Below are the code and all the weights of a small trained network. Each question names an input and a class and asks about switching units off, where a switched-off unit gives its printed mean instead of its output.

import numpy as np


def w(rows, s, z=0):
    codes = np.array(rows[::2]) - 128.0
    scale = np.full(codes.shape[1], s)
    scale[-1] = z or s
    return codes * scale


def norm(h):
    return h / np.sqrt((h * h).mean(-1, keepdims=True) + 1e-5)


def f(y):
    return y / 2 * (1 + np.tanh(0.7978845608 * (y + 0.044715 * y**3)))


def log_softmax(a):
    a = a - a.max(-1, keepdims=True)
    return a - np.log(np.exp(a).sum(-1, keepdims=True))


def net(x, mask):
    res = np.array(x, float).reshape(1, 4) / 4 @ E
    u = 0
    for l in range(3):
        y = f(norm(res) @ A[l][:, :-1].T + A[l][:, -1])
        res = res + np.where(mask[u : u + 5], y, B[l][:, -1]) @ B[l][:, :-1]
        u += 5
    return log_softmax(norm(res)[-1] @ U[:, :-1].T + U[:, -1])


A, B = {}, {}
E = w([
[76,95,254,41,136,179,119,80,147],'x0',
[132,169,231,171,83,9,148,80,106],'x1',
[104,102,141,162,156,124,206,136,178],'x2',
[166,22,168,190,30,175,116,156,139],'x3',
],0.0097)
A[0] = w([
[103,201,124,72,166,113,158,128,108,59],'L0N1',
[180,202,125,100,78,176,54,72,53,4],'L0N2',
[178,93,182,37,113,160,226,104,74,29],'L0N3',
[177,144,133,99,126,135,49,111,55,42],'L0N4',
[100,109,143,177,179,137,254,121,179,7],'L0N5',
],0.0094,0.0042)
B[0] = w([
[67,153,102,131,44,146,163,50,143,254],'L0N1',
[114,94,171,119,155,189,186,217,64,198],'L0N2',
[200,191,131,148,149,157,109,140,122,192],'L0N3',
[61,146,138,187,146,137,180,203,110,179],'L0N4',
[87,139,161,125,124,186,132,254,7,242],'L0N5',
],0.013,0.0036)
A[1] = w([
[65,114,221,17,168,157,110,107,174,103],'L1N1',
[190,61,169,166,35,181,104,165,205,42],'L1N2',
[92,2,43,42,204,191,107,124,179,2],'L1N3',
[91,197,99,212,94,125,56,112,131,103],'L1N4',
[6,135,85,58,169,117,166,154,175,72],'L1N5',
],0.0068,0.0041)
B[1] = w([
[247,173,89,240,151,177,143,136,139,255],'L1N1',
[73,172,77,120,113,145,119,74,131,235],'L1N2',
[103,93,144,97,159,63,86,162,163,239],'L1N3',
[118,87,125,106,190,145,166,133,174,156],'L1N4',
[94,106,75,154,126,127,91,126,106,244],'L1N5',
],0.013,0.0034)
A[2] = w([
[120,56,144,157,2,183,106,137,142,6],'L2N1',
[143,158,209,123,109,32,170,93,87,102],'L2N2',
[174,114,42,137,130,49,185,149,109,135],'L2N3',
[86,141,76,156,184,171,55,201,116,223],'L2N4',
[130,120,154,162,84,98,149,123,119,48],'L2N5',
],0.0095,0.0024)
B[2] = w([
[67,209,66,101,187,115,202,84,97,166],'L2N1',
[130,4,82,69,137,125,66,174,153,164],'L2N2',
[197,142,197,158,125,241,122,90,134,169],'L2N3',
[139,110,210,111,90,54,133,112,136,253],'L2N4',
[80,149,141,74,169,116,79,135,187,138],'L2N5',
],0.011)
U = w([
[83,134,163,115,118,130,170,198,29,78],'0',
[56,182,68,99,98,111,162,28,139,92],'1',
[248,162,150,156,121,138,139,94,148,248],'2',
[129,61,121,62,123,59,74,153,180,102],'3',
],0.017,0.0013)

Each question gives the input, the list of numbers given to net, and the class t.
The units are the neurons (one row each of A and B). Each row of codes is followed by its name. A weight is (code - 128) times the scale printed after its matrix; where a second scale follows, it is the last column's (A, B and U).
mask holds one flag per neuron, layer by layer. A switched-off neuron (its flag False) gives its mean, the last column of its row in B, instead of its output. The means were averaged over made-up inputs and are rounded, as every weight is.
A unit's drop is (log p(t) with every unit on - log p(t) with that unit switched off) / (log p(t) with every unit on - log p(t) with every unit switched off).
The circuit of an input: a set's keep is (log p(t) with only the set's units on - log p(t) with every unit switched off) / (log p(t) with every unit on - log p(t) with every unit switched off). Starting from the 12 units with the biggest drops (on a tie, the unit counted first), units are removed one at a time, each time the one whose removal leaves the highest keep (on an exact tie, the one counted first), for as long as the keep stays at least 0.8.
circuit, biggest first: the units of the circuit, biggest drop first
unit that matters most: the unit with the biggest drop
k most important neurons: the k neurons with the biggest drops, biggest first
top k neurons in layer l: the k neurons of layer l with the biggest drops, biggest first
input [-6,1,-8,4], class 0: unit that matters most -> L0N2
input [1,-4,-3,-1], class 3: top 3 neurons in layer 2 -> [L2N4; L2N1; L2N3]
input [7,6,8,-7], class 0: 2 most important neurons -> [L0N5; L2N2]
input [-2,6,-2,4], class 3: 2 most important neurons -> [L2N2; L0N1]
input [-3,6,0,1], class 3: 2 most important neurons -> [L2N2; L1N1]
input [8,2,-6,6], class 2: 4 most important neurons -> [L1N1; L0N5; L0N1; L0N3]
input [6,-1,4,6], class 1: 2 most important neurons -> [L1N2; L2N1]
input [-1,-7,2,7], class 1: 3 most important neurons -> [L2N1; L1N2; L2N2]
input [0,-7,-5,-6], class 3: circuit, biggest first -> [L1N3; L2N4]
input [-3,-8,-4,5], class 3: circuit, biggest first -> [L1N3; L0N5]
input [1,-7,6,-3], class 3: 2 most important neurons -> [L1N3; L2N4]
input [-7,-1,8,-8], class 0: 3 most important neurons -> [L0N5; L1N2; L2N1]
input [-4,-4,-5,6], class 1: circuit, biggest first -> [L2N1; L0N5]
input [7,-7,-5,-4], class 2: most important neuron -> [L1N1]
input [-3,-8,-5,8], class 1: 2 most important neurons -> [L2N1; L1N2]
input [-7,-7,4,7], class 1: circuit, biggest first -> [L1N2; L2N1]
input [-3,-1,-5,7], class 1: 2 most important neurons -> [L2N1; L0N5]
input [-6,2,-7,6], class 0: top 2 neurons in layer 0 -> [L0N2; L0N4]
input [-3,8,-5,8], class 1: circuit, biggest first -> [L2N1; L1N2]
input [2,7,3,4], class 3: circuit, biggest first -> [L2N2]
input [0,-7,6,7], class 1: top 2 neurons in layer 0 -> [L0N2; L0N4]
